Here is a tiny trained network, its code and every weight. The questions are about switching its units off for an input and a class, where a switched-off unit gives its printed mean instead of its output.

import numpy as np


def w(rows, s, z=0):
    codes = np.array(rows[::2]) - 128.0
    scale = np.full(codes.shape[1], s)
    scale[-1] = z or s
    return codes * scale


def norm(h):
    return h / np.sqrt((h * h).mean(-1, keepdims=True) + 1e-5)


def f(y):
    return np.maximum(y, 0)


def log_softmax(a):
    a = a - a.max(-1, keepdims=True)
    return a - np.log(np.exp(a).sum(-1, keepdims=True))


def net(x, mask):
    res = np.array(x, float).reshape(1, 5) / 4 @ E
    u = 0
    for l in range(3):
        y = f(norm(res) @ A[l][:, :-1].T + A[l][:, -1])
        res = res + np.where(mask[u : u + 6], y, B[l][:, -1]) @ B[l][:, :-1]
        u += 6
    return log_softmax(norm(res)[-1] @ U[:, :-1].T + U[:, -1])


A, B = {}, {}
E = w([
[210,98,66,142,116],'x0',
[124,198,101,82,172],'x1',
[185,195,141,212,151],'x2',
[156,139,171,95,80],'x3',
[224,138,139,116,255],'x4',
],0.0084)
A[0] = w([
[85,119,79,109,113,105],'L0N1',
[121,56,59,139,182,251],'L0N2',
[220,135,120,150,80,174],'L0N3',
[173,86,172,161,156,186],'L0N4',
[134,127,82,93,180,183],'L0N5',
[105,128,11,118,109,89],'L0N6',
],0.012,0.0016)
B[0] = w([
[110,180,113,139,151,207],'L0N1',
[119,78,133,7,84,254],'L0N2',
[121,88,114,197,110,250],'L0N3',
[220,144,117,63,116,233],'L0N4',
[67,145,116,102,154,230],'L0N5',
[194,192,70,153,81,222],'L0N6',
],0.012,0.0046)
A[1] = w([
[49,208,242,92,211,242],'L1N1',
[39,167,37,161,128,39],'L1N2',
[142,155,128,159,53,154],'L1N3',
[2,173,245,134,71,96],'L1N4',
[127,36,142,35,152,2],'L1N5',
[164,87,125,211,40,78],'L1N6',
],0.0085,0.00098)
B[1] = w([
[186,76,185,62,135,240],'L1N1',
[115,156,99,67,95,216],'L1N2',
[132,157,184,119,152,218],'L1N3',
[107,5,125,172,151,254],'L1N4',
[111,138,165,132,159,221],'L1N5',
[163,171,175,132,62,237],'L1N6',
],0.015,0.005)
A[2] = w([
[198,128,110,174,58,181],'L2N1',
[55,113,63,99,101,95],'L2N2',
[54,103,212,171,134,68],'L2N3',
[121,166,172,68,246,61],'L2N4',
[179,174,74,107,133,210],'L2N5',
[159,135,205,145,127,10],'L2N6',
],0.013,0.0013)
B[2] = w([
[168,108,206,176,117,247],'L2N1',
[119,216,140,141,173,199],'L2N2',
[103,31,141,104,130,199],'L2N3',
[194,155,80,78,129,254],'L2N4',
[10,107,182,199,157,224],'L2N5',
[102,178,95,109,75,206],'L2N6',
],0.013,0.0065)
U = w([
[127,117,51,189,171,1],'0',
[41,225,88,128,134,182],'1',
[85,44,169,127,132,213],'2',
[177,196,60,184,191,32],'3',
[201,218,188,222,44,187],'4',
[173,177,130,190,178,37],'5',
[179,183,116,11,194,188],'6',
],0.012,0.0051)

Each question gives the input, the list of numbers given to net, and the class t.
The units are the neurons (one row each of A and B). Each row of codes is followed by its name. A weight is (code - 128) times the scale printed after its matrix; where a second scale follows, it is the last column's (A, B and U).
mask holds one flag per neuron, layer by layer. A switched-off neuron (its flag False) gives its mean, the last column of its row in B, instead of its output. The means were averaged over made-up inputs and are rounded, as every weight is.
A unit's drop is (log p(t) with every unit on - log p(t) with that unit switched off) / (log p(t) with every unit on - log p(t) with every unit switched off).
The circuit of an input: a set's keep is (log p(t) with only the set's units on - log p(t) with every unit switched off) / (log p(t) with every unit on - log p(t) with every unit switched off). Starting from the 12 units with the biggest drops (on a tie, the unit counted first), units are removed one at a time, each time the one whose removal leaves the highest keep (on an exact tie, the one counted first), for as long as the keep stays at least 0.8.
circuit, biggest first: the units of the circuit, biggest drop first
most important unit: the unit with the biggest drop
k most important neurons: the k neurons with the biggest drops, biggest first
top k neurons in layer l: the k neurons of layer l with the biggest drops, biggest first
drop when u is switched off: that unit's drop, to one decimal
input [-7,5,1,-7,-5], class 6: circuit, biggest first -> (L1N1; L2N5)
input [0,-7,-7,2,3], class 6: most important unit -> L1N4
input [-1,3,-5,2,-8], class 1: circuit, biggest first -> (L2N2; L1N1)
input [7,6,-1,1,-1], class 1: circuit, biggest first -> (L2N5; L1N1)
input [5,-1,4,0,5], class 2: top 2 neurons in layer 1 -> (L1N3; L1N6)
input [5,4,-2,-6,-6], class 1: 2 most important neurons -> (L0N1; L2N5)
input [-1,2,4,3,-7], class 2: 2 most important neurons -> (L1N4; L2N3)
input [-3,5,-4,-8,-1], class 1: circuit, biggest first -> (L0N6; L2N5)
input [-1,0,6,3,-7], class 2: 2 most important neurons -> (L1N4; L0N6)
input [0,4,-3,-3,-8], class 1: 2 most important neurons -> (L0N1; L1N2)
input [1,8,1,-7,-1], class 1: 2 most important neurons -> (L0N6; L2N5)
input [2,-2,-6,-4,0], class 6: top 2 neurons in layer 0 -> (L0N2; L0N3)
input [-4,8,2,4,-6], class 2: 2 most important neurons -> (L1N4; L0N4)
input [5,3,-5,-3,-1], class 1: most important unit -> L0N6
input [-1,3,-2,-4,-1], class 1: 2 most important neurons -> (L0N6; L2N5)
input [-8,-2,4,4,3], class 6: drop when L0N3 is switched off -> 0.1
input [-8,-5,-1,4,5], class 6: drop when L0N4 is switched off -> 0.5
input [5,-5,-5,4,0], class 4: drop when L2N2 is switched off -> 0.0
input [6,1,-3,-5,-2], class 1: drop when L0N6 is switched off -> 0.2
input [-8,-2,6,8,-4], class 2: most important unit -> L1N4
input [7,-5,-8,-1,-4], class 4: top 2 neurons in layer 0 -> (L0N6; L0N5)
